In the rows, 128 means zero.
[120 128 117 104 180 139 153  92 126 143 136  70 133 115 119 120 137 158
 135 153 138  79 143  91 146 118 157 123 147 101 108 142 124 135 138 128
 121 126 133 131 115 156 136 125] -> 5
[ 34 123 166  58 209 143 157 125 174 144 142 145 101 108 131 143 145 183
 161  98 156 145 179 155 154 114 132 116 108 115  70 129 113 145 131 133
 127 161  83 111 110 108 146 107] -> 3
[160 103  88 150 161 123 133 147 131 131 100 138 123  88 148 130 115 154
  82 117 126 126 101 152 128 145 159 138 113  82 110 115 107 136 118 107
  99 119 154  97 126 108 128 130] -> 9
[107 103 177  92 175 103 151 112 147 143 160 146  77 164 133 159 141 126
 146 120 164 113 158 122  75  80 185  94  87 136 128 197  92 113 183 124
 122 119 133 149 123 132 131  74] -> 7
[ 67 147 198  74 151  96 134  79 122 119 179  96 106 152 113 114 136 144
 108 127 202 128 128 137  93  10 147 120 132 149 159 148 112 126 101 130
 110 152 140 125 142 142 118 116] -> 9
[124 127 110  98 169 134 152  99 119 136 143  82 131 121 116 119 139 148
 131 147 132  86 142  95 151 124 157 125 145 105 110 142 124 136 135 132
 136 135 128 133 123 153 138 127] -> 5
[167  98 112 177 136 162 117 143 127 115 130 152 139 135 151 102 126 112
 144 126 116 126 132 144 111 131 117 129 110  92 151 144 161 125 137 131
 114 108 169 137  99 157 109 149] -> 1
[122 121 144 115 128 107 124 119 127 130 140 147 119 138  64 107 138 125
 116 140 129  96 133 152 120 131 178 132 146 131 108 133 172 113 161 133
 108 133 145 137 117 128 122  98] -> 5
[136 105 226 150 112 138 109 116  74 127 161 133 101 158  55 159 163 120
 143 124 139 185 167 124 125 123 133 105 138 141 147 120 125 149 138 136
 152 132 114 156 121 153  93 145] -> 8
[ 58 135 148  72  83  92 136  68 174 156 105 158  74 149 159 140 118 130
 154 159 149 137 155 132  99  51 103 151 157 171 120 148 144 138 193 162
 110 141 103 141 122 121 143 110] -> 6
[158  97  93 150 156 129 124 149 137 123 114 152 141  87 145 119 115 157
 102 119 149 103 102 162 105 132 163 130 116  80 132 111 122 137  99 109
 114 111 142 103 122 109 114 146] -> 1
[ 87 169 124 143 128 128 147  94 151 164  70 135 172  95 172 162 150 144
 131 153 126  86 126 140 119 147 131 175 138 121 142 162 102 138 106 116
  79  86 145 111  97  96 167 106] -> 12
[101 109 185  90  71  69 131 109 153 129 133 157 101 197  76 140 148  89
 162 154 164 144 170 102 109  41 182  90  95 176 119 154  78 188 168 168
  91 139 100 128 100 193  92  81] -> 6
[ 99 127 124 142 139  96 115 129 140 131 131 128 126 134  99 124 127 126
 118 147 135 106 140 156 124 166 157 120 117 145 100 135 146 140 149 130
 121 125 156 129 126 113 110 111] -> 4
[ 73 160 166 106 134 122 123 109 164 116 112 103 163 139 111 103 139 128
 171 161 113 105 142  77 140  66 115 151 120 112 124 153  84 146 114 147
  97 112  87 108 118 200 133 139] -> 7
[101 130 134 125 148 105 135 122 130 133 118 136 132 115 109 136 129 120
 116 145 129  89 135 128 137 150 141 142 131 135 106 154 142 131 107  99
 107 127 133 130 158 112 115 103] -> 10
[103 136 115 132 128 101 124 128 157 133 138 147 139 133 107 110 134 135
 140 145 128 103 123 136 123 137 149 135 114 158 121 127 155 135 149 133
 111 136 161 121 133 109 104 114] -> 6
[ 99 125 149 155 115 137 124 103 155 146 130 100 170 138 112 128 123 147
 159 161 130  85 146 113  89 121 102 153 160  78 142 140 102 152 105 136
  98 100 156 110 126 170 137 130] -> 1
[143  97 103 163 158 115 138 151 135 127  92 150 126  85 133 146 121 157
 103 112 146 135 123 145 101 118 169 131  94  94 111 120 121 144 135 118
  92 103 140 116 125 129 115 135] -> 7
[154  94 137 119 104 131 123 162 125 115  86 132  81 153  83 161 125  83
 153 112 159 209 150 141 104 122 182 101 102 122  99 133 143 183 147 144
 139 147  86 142  93 183  80 143] -> 10
[170 112 114 167 117 169 122 172 114 117 132 165 125 111 182 129 126  97
 142 117 103 126 117 106 123 114 123 117  95 156 153 146 148 108 151 123
 120  95 149 132  96 125 128 124] -> 2
[170  85 125 174 119 144 120 169 128 120 120 139 115 136 155 131 122 113
 155 126 104 121 163 125 125 119 164  99 128 102 118 143  98 125 148 151
 124 112 165 111  98 168 116 142] -> 6
[108 167 179  93 159 112 122  95 125 141 135  84 128 136  43  70 149 108
 123 158  99 160 114  77 191 135 107 153 139 168  56 124 206 136 144 119
 160 172  51 175 133 164  91 177] -> 10
[145  97  91 156 161 103 122 146 137 127  88 129 135  91 156 139 119 175
  94 122 146 116 119 147 133 149 170 118 100  89 109 106 104 146 118 118
 110 107 147  96 117 127  98 147] -> 4
[163 125 136  56 117  74 101  99 105 108 126 147  95 161 129 135 108 109
 136 157 101  71 103 127 146 122 193 145 174 167 110 155  88 101 120 182
 144 157 116 112 138 107 128  91] -> 11
[138 133  98 104 138 106 133 104 137 152 155  16 140 131  91 141 121 120
 117 190  90  73 142  30 150 151 118 133 134 123  58 154 124 138  91  75
 112 151  83 157 198 169  92 123] -> 1
[ 98 144 141 143 148 105 116 133 159 120 139 135 141 125 101  92 135 130
 114 152 127  95 114 156 123 138 134 137 123 166 135 131 162 126 126 123
 110 142 140 127 151 103  94 109] -> 0
[142 104 120 161 170 119 106 180 116 118 160 126 127 101  94 148 150 116
 123 117 105 110 146 129 112 135 157  94 149 110 136 120 111 138 143 123
 123 136 124 138 108 123 141 122] -> 11
[120 127 117 111 186 136 137 105 146 145 143  92 134 110 130 117 129 129
 145 146 141  80 145 114 132 111 156 120 137 112 108 157 128 134 123 109
 128 139 130 139 121 135 137 130] -> 1
[ 52 143  92 107 180 146 146 103 145 137 151  69 127  90 139 158 131 120
 154 141 147 112 136 114 129 128 114 115 108 159 114 160 140 173 132 127
 101 150 127 134 115 112 142  92] -> 9
[146 151 202 120 102 102 123 120 158 170 173 149 159 167  85 149 151 143
 156 158 134  71  85  69 122  81 147 122 140 156 142 186 117 106 184 223
 117 125 157 123  77 142 136 140] -> 0
[128 136 118 132 128 106 121 113 128 123 138 147 119 134  76 114 134 137
 115 148 126  93 124 140 126 145 157 142 157 157 119 133 169 125 136 135
 113 126 154 134 136 110 116 106] -> 5
[150 139 158 119 139 109 124 131 143 137 144 169  87 156 137 149 147 122
 156  92 154 158 161 108 157  77 134 103 150 191 114 163 119 113 144 160
 136 112 110 133 102 115 175 159] -> 3
[ 85 128 134 143 130  88 115 141 137 128 128 156 122 123  93 134 127 114
 116 126 146 113 148 165 136 156 169 103 107 163  93 127 127 140 132 113
 113 125 129 126 126 105 114  95] -> 4
[137 115 166 178 108  36 137 102 111 104 140 164  97 164   9 116 154  76
 109  98 170 217 128 171 100  79 139 123 181 195  76 102 126 138 172 126
 135 170  73 199 175 161 151 129] -> 9
[128 112 163  78 154 122 122 158 119 131 153 120 115 120 109 104 107 100
 107 139 108  66  90 142 153 160 163 129 102 120 104 137 119 109 123 141
 131 103 124  97 103  81 158  90] -> 9
[ 79 141 146 157 149 109 122 133 154 133 158 119 148 121  88 122 141 137
 120 151 155  96 119 155  97 144 144 120 130 135 118 142 141 130 142 134
 109 135 144 128 131 109 110 125] -> 0
[ 99  96 188 110 163 111 109 109 138 151 132  82  84 160  68 143 143 129
 167 117 157 172 220  96 140 131 168  72  98 118  41 125 120 167 179 145
 101 173  94 172 110 182  92 137] -> 11
[ 71 179 127 157 132 117 122 103 150 153  90 119 147  85 135 173 151 155
 118 162 151 125 150 133  98  89 117 157 178 144 134 145  89 163  71 104
  71 112 124 120 124 107 132 126] -> 2
[143 106 139 171 147 150 136 165 126 111 125 163 137 111 132 125 137 127
 132 103 149 129 134 107 113  96 123 101 107 100 148 142 123 121 148 136
 120 104 155 144  99 160 121 147] -> 12
[132 159 110 119 143 111 127  88 133 134  83 186 155  89 137 129 174 157
  98 114 133 125 121 103 116  92  95 131 155 177 203 128  96 129  49  82
  95  93  60 134 170 107 188 144] -> 3
[ 87 138 135 143 133  94 120 127 128 122 129 142 128 125 106 113 126 122
 111 129 146 104 122 144 114 153 144 145 137 155  96 133 154 119 132 125
 132 131 158 132 146  98 114 118] -> 12
[160  90 102 176 162 111 130 149 156 115  86 151 122  91 155 130 118 173
  96 110 146 140 126 165 112 140 157 133 130  78 117 104 102 138 117 106
 104 113 139 105 143 112 106 135] -> 11
[ 60 155 127 132 171 136 149  65 190 139 108  65 185 103 178 122 143 186
 144 155 136 101 141 111 117 110  76 150 153  94 155 147  87 140  95 116
  79 116 111 108 148 143 143 123] -> 11
[162 101 151  82  99 105  99 123  93 148 144 189  94 162  43 127 138  95
 137  99 181 173 149 130 105 112 160  88 112 130 125 111 152 149 181 162
 141 157 108 195 101 152 131 159] -> 1
[ 89 137 155 132 137  97 118 131 136 133 139 141 113 135  78 131 133 115
 120 133 143 129 140 157 111 147 139 120 144 157  98 130 153 132 135 111
 114 139 125 143 142 102 116 107] -> 10
[122 126 114 116 182 122 134 115 130 149 119  90 134 120 139 127 128 142
 133 146 125  79 154 104 151 129 158 110 115 113 116 148 115 136 144 130
 128 132 151 128 115 144 137 132] -> 4
[100 141 141 138 124 111 127 137 149 128 118 153 115 129 102 119 123 115
 129 132 147 125 125 152 115 141 152 138 127 163  97 136 161 131 157 128
 129 131 154 136 124 101 110 106] -> 12
[184 111 145 126 140 112 140 119 104 133 146 119 122 123 130 132 129 106
 114 164  85  72 126  90 158 115 154 116 163 143 110 155  80 109 127 120
 123 114 122 147 135 135 138  76] -> 11
[134  98 128 155 138 160 126 153 131 116 134 118 136 117 144 108 106 131
 127 144 112 112 136 106 121 138 126 134 116  95 114 138 129 126 148 129
 122 105 169 105 120 148 108 133] -> 2
[102 133 122 119 151 108 129 130 142 118 157 128 117 133  87 117 128 140
 117 134 151 126 134 120 128 128 134 117 143 155  91 132 130 133 105 111
 132 133 128 116 163 120 109 118] -> 3
[115 128 110 105 175 125 145 103 147 145 121  88 139 120 134 105 145 136
 151 152 123  90 147  94 144 120 159 129 119 121 112 145 128 145 142 128
 132 138 136 131 121 152 129 136] -> 6
[151 104  94 163 150 110 133 147 140 133  90 160 133  79 146 127 142 173
  93 116 142 134 116 151 124 147 174 137 113  98 120 100 113 150 108 101
 117 103 136 107 121 111 107 155] -> 6
[175  96  74 138 174 132 130 139 135 125  88 148 113  93 162 145 123 181
 104 123 142 136 122 152 119 142 157 129 130 100 121 118 113 140 109 113
 110 108 152  92 135 106 113 148] -> 3
[136 114  85 161 125 110 125 138 145  99 140 131 142 130 141 115 173 113
 136  74 100 181 123  75 170 131 119 140 111 165 108 111 191 139 155 123
 135 133  95 129 109 160 124 148] -> 8
[134 110 144 106 150 110 158 151 200 142 136 116 126 148 131 139 128 129
 156 126  86 111 140 101 158 126 172 121 127 140  59 159 114 135 182 142
 121 142 109  97 104 143 143  78] -> 10
[115 145 134 144 140  86 109  91 149 130  84 115 176 130 121 121 156 151
 127 168 133  92 134 122 129 117 113 137 166 116 162 148  64 142  85 138
  98  93 127 122 134 165 130 138] -> 4
[140 122  96  95 181 135 142 103 135 142 128 110 123 130 134 112 143 140
 140 146 132  96 147  95 128 114 147 119 135 119 114 158 129 126 145 121
 132 133 148 131 143 144 153 139] -> 3
[ 87 157 119 127 140 121 126 117 144 122 114 118 163  96 126 123 113 164
 127 154 134 103 107 144 129 127  92 143 161 127 151  90  90 148 102 147
 102 131  99 104 138 113 137 134] -> 0
[151 101  77 180 141  44 145 144 123 131 129 139 101 107 166 188 154 123
  93 107 156 116  98 125  95 134 179 129 116 167  57 170 107 110 115 108
 118  99 133 155 160 102 111  96] -> 7
[134  98  83 166 168 126 136 154 138 127  83 153 124  77 139 133 111 161
  96 109 138 145 131 145 114 138 152 133  85  86 107 110 134 156 137 114
  95 112 143 112 129 124 107 144] -> 7
[ 84 126 141 134 142 104 126 137 151 122 143 139 137 117  87 100 130 134
 132 130 148 117 139 146 132 128 149 125 114 148 117 114 152 137 126 115
 116 133 139 122 139 118  97 120] -> 6
[101 148 148 126 129 125 137 127 136 132 146 122 136 127 111 136 116 133
 137 143 145  96 127 103 134 112 153 127 128 149 107 155 127 126 140 136
 129 140 164 121 129 126 107 115] -> 12
[116  56 245  41 140  70 101 112 171 123 140 180 103 171  87  74 179 159
 108  72 145 129 166 123 118  41 177  84 114 142 130 132 152  89 155 179
 106 151 103 128 134 154 126  99] -> 8
[115 131 144 108 136  98 110 110 149 118 120 115 133 116 123 156 148 160
 105 152 138  99 128 112  94 105 150 115 176 111 148 152  48 131  85 141
 101 117  68 116 136 147 136 139] -> 0
[123 121 134 179 142  74 110 157 146 123  97 252 121 151  91 119 174  99
 161  67 154 173 134 130 117 107 173  98  96 159 153 115  80 147 150 101
 136 140  89 135  97 162 108 133] -> 6
[114 127  92 148 174 124 128 102 143 113  86 137 147  79 147 163 149 154
 140 139 136 144 184 160 154 135 115 127 174  99 142 137  59 172 101 122
  81 134 111 137 134 132 138 124] -> 11
[109 127  98 155 167 124 129 141 122 115 137 126 122 115  97 127 105 124
 130 137 145 119 129 139 105 147 135 130 102 130 120 130 156 144 142 121
 109 119 171 136 142 116  97 115] -> 7
[109 146 108  87  86  50 128  97 129 116 165 160  92 152  77 180 176 153
 100 139 135 116 155  70 124  94 186 112 172 190  81 146  63 173 103 143
 111 150  70 141 149 143 137  87] -> 5
[128 143 169 109 195  91  95  92 164 143 128  89 118 177 157  66 129 139
 162 128 121  87 119 151 121 130 100 162 145 161 154 130 208  54 172 149
 110 130 175 148 137  86 132 130] -> 11
[127 122 109 111 167 131 149  97 120 138 140  90 130 120 114 118 147 152
 121 147 124  80 149  89 142 130 167 126 151 101 103 144 122 136 136 125
 129 128 136 134 123 158 144 126] -> 5
[108 128 104 103 181 131 147 108 130 139 135  88 126 112 116 123 123 141
 130 158 120  91 144  87 126 125 146 138 114 103  97 158 133 147 152 138
 125 130 149 138 135 146 134 127] -> 7
[ 76 173 184 114 123 113 111  84 161 151 112  86 178 145 140 121 143 156
 149 173 119  89 126 127 127 105 101 158 177 123 161 138  75 135 101 178
  81 110 115  92  92 148 149 132] -> 0
[160 106 175  57 113  92  94 135 122 105 125 168  86 154 112  98 155 100
 141 103 139 153  98 122 115  22 184 101 128 155 133 117  89 124 155 171
 143 156  68 135  91 179 146 136] -> 9
[138  98  99 165 149 130 126 160 138 125 103 141 127  74 155 132 131 162
  89 124 139 132 113 137  96 139 159 135 104 106 106 111 124 142 120  91
 111 108 136 109 135 107 101 141] -> 2
[142  89 175 101 170 122 124 109 153 152  93 129 105 171  71  91 119 142
 157 124 193 152 172 148 112 111 193  80 104  88 111 132 132 153 204 179
 139 138 173 147  81 191 102 146] -> 4
[167 118 118 160 143 160 127 157  97 117 140 137 126 105 136 150 116 116
 125 128 103 126 118 134 154 136 140 121 130 103 127 138  90 134 121 139
 106 109 158 109  83 130 142 124] -> 9
[ 91 141 154 151 152 113 118 133 160 133 144 139 132 119  95 117 148 133
 145 145 125  93 143 138 119 121 150 126 137 169 131 142 149 136 124 130
 108 118 149 123 115 104 120 115] -> 6
[111 127 125  99 183 132 145 101 143 147 126  77 129 120 136 128 140 144
 133 153 126  89 148  88 128 122 147 124 141 106  99 167 128 141 132 125
 124 137 133 133 129 147 138 132] -> 10
[119 128 121 110 184 132 143 101 134 131 143  84 130 109 111 116 132 139
 122 149 122  98 131 116 137 122 146 133 146 111 106 151 112 141 133 129
 121 141 144 130 134 133 160 123] -> 9
[100 130 119 120 129 103 108 135 127 120 154 157 126 123  74  98 111 111
 111 129 163 114 114 167 107 139 143 132 126 134 117 109 167 133 112 105
 129 144 133 138 146 103 100 120] -> 1
[107 122 119 105 169 145 139 113 138 141 142  68 135 109 142 123 125 138
 137 158 130  94 145  74 133 117 146 132 122 117  98 158 130 138 149 120
 128 133 148 124 125 147 120 130] -> 2
[167 127 112 185 125 144 133 162 136 123 106 181 128 127 148 124 124 132
 127 116 111 128 127 115 125 132 131 129 107 137 141 137 134 134 149 133
 122 113 183 126 115 125 113 130] -> 12
[156 104 117 128 106  77 125 168 154 156 155 136  91 164 127 199 149 109
 135 119 136 123 172  81 127  88 196  54  87 165  89 177  91 158 197 163
 106 137 139 136  86 149 127 101] -> 4
[108 142 119 154 146  97 129 138 130 123 130 157 134 112 116 135 128 115
 109 123 147 110 131 144 138 139 147 125 126 162 116 139 137 125 139 116
 101 121 157 131 122  89 120 103] -> 12
[157 135 112 187 194 111 149 124 132 122 158 145 126 107  94 128 172 118
 117 131 152 155 123 148 114  67 103  95 175 159 149 161 104 139 148 123
 122 150 154 189 142 132 141 122] -> 9
[150 127 102 178 109 148 136 161 121 127 125 148 150 119 135 126 122 109
 127 132  98 104 118  86 135 144 120 135 111 130 128 145 150 137 152 148
 127 108 181 125 106 138 127 130] -> 12
[124 110 110 170 116 147 121 164 128 111 125 159 117 113 111 141 119 106
 149 120 115 151 155 117 109 111 124 119 104 122 119 136 149 153 169 149
 105 111 141 142 105 162 127 135] -> 7
[122 122 110 117 179 118 138 110 135 142 128  84 133 130 135 126 127 143
 126 149 127  80 155  97 143 128 159 113 120 107 118 158 116 138 146 133
 131 127 160 126 121 152 136 131] -> 4
[177 100  84 160 144 145 116 153 123 113 134 132 141 128 171 106 111  95
 141 120 108 101 124 122 150 153 126 125 106 113 132 151 147 114 116 123
 122 107 157 123 111 141 109 135] -> 1
[157  93 139  66 124 123 126 113 125  95 140 101  95 163 173  72  91 127
 161 137  75 119 118  99 175 152  88 164 133 152 127 103 136 115 159 161
 207 153 101 130 189 139 123 126] -> 11
[152 102  94 146 164 110 125 136 146 127  90 140 123  90 156 126 123 171
  89 119 150 110 108 148 103 140 163 137 124  79 123 114 121 133 112 118
 103 108 142 109 129 100 117 139] -> 11
[151 110 148 142 155 106 118 150 133 100 155 160 129 183 119 103 137  93
 145  94 131 131 137 130 106  89 114  92 136 151 206 143 119 109 162 180
 119 130 138 138  97 164 140 110] -> 0
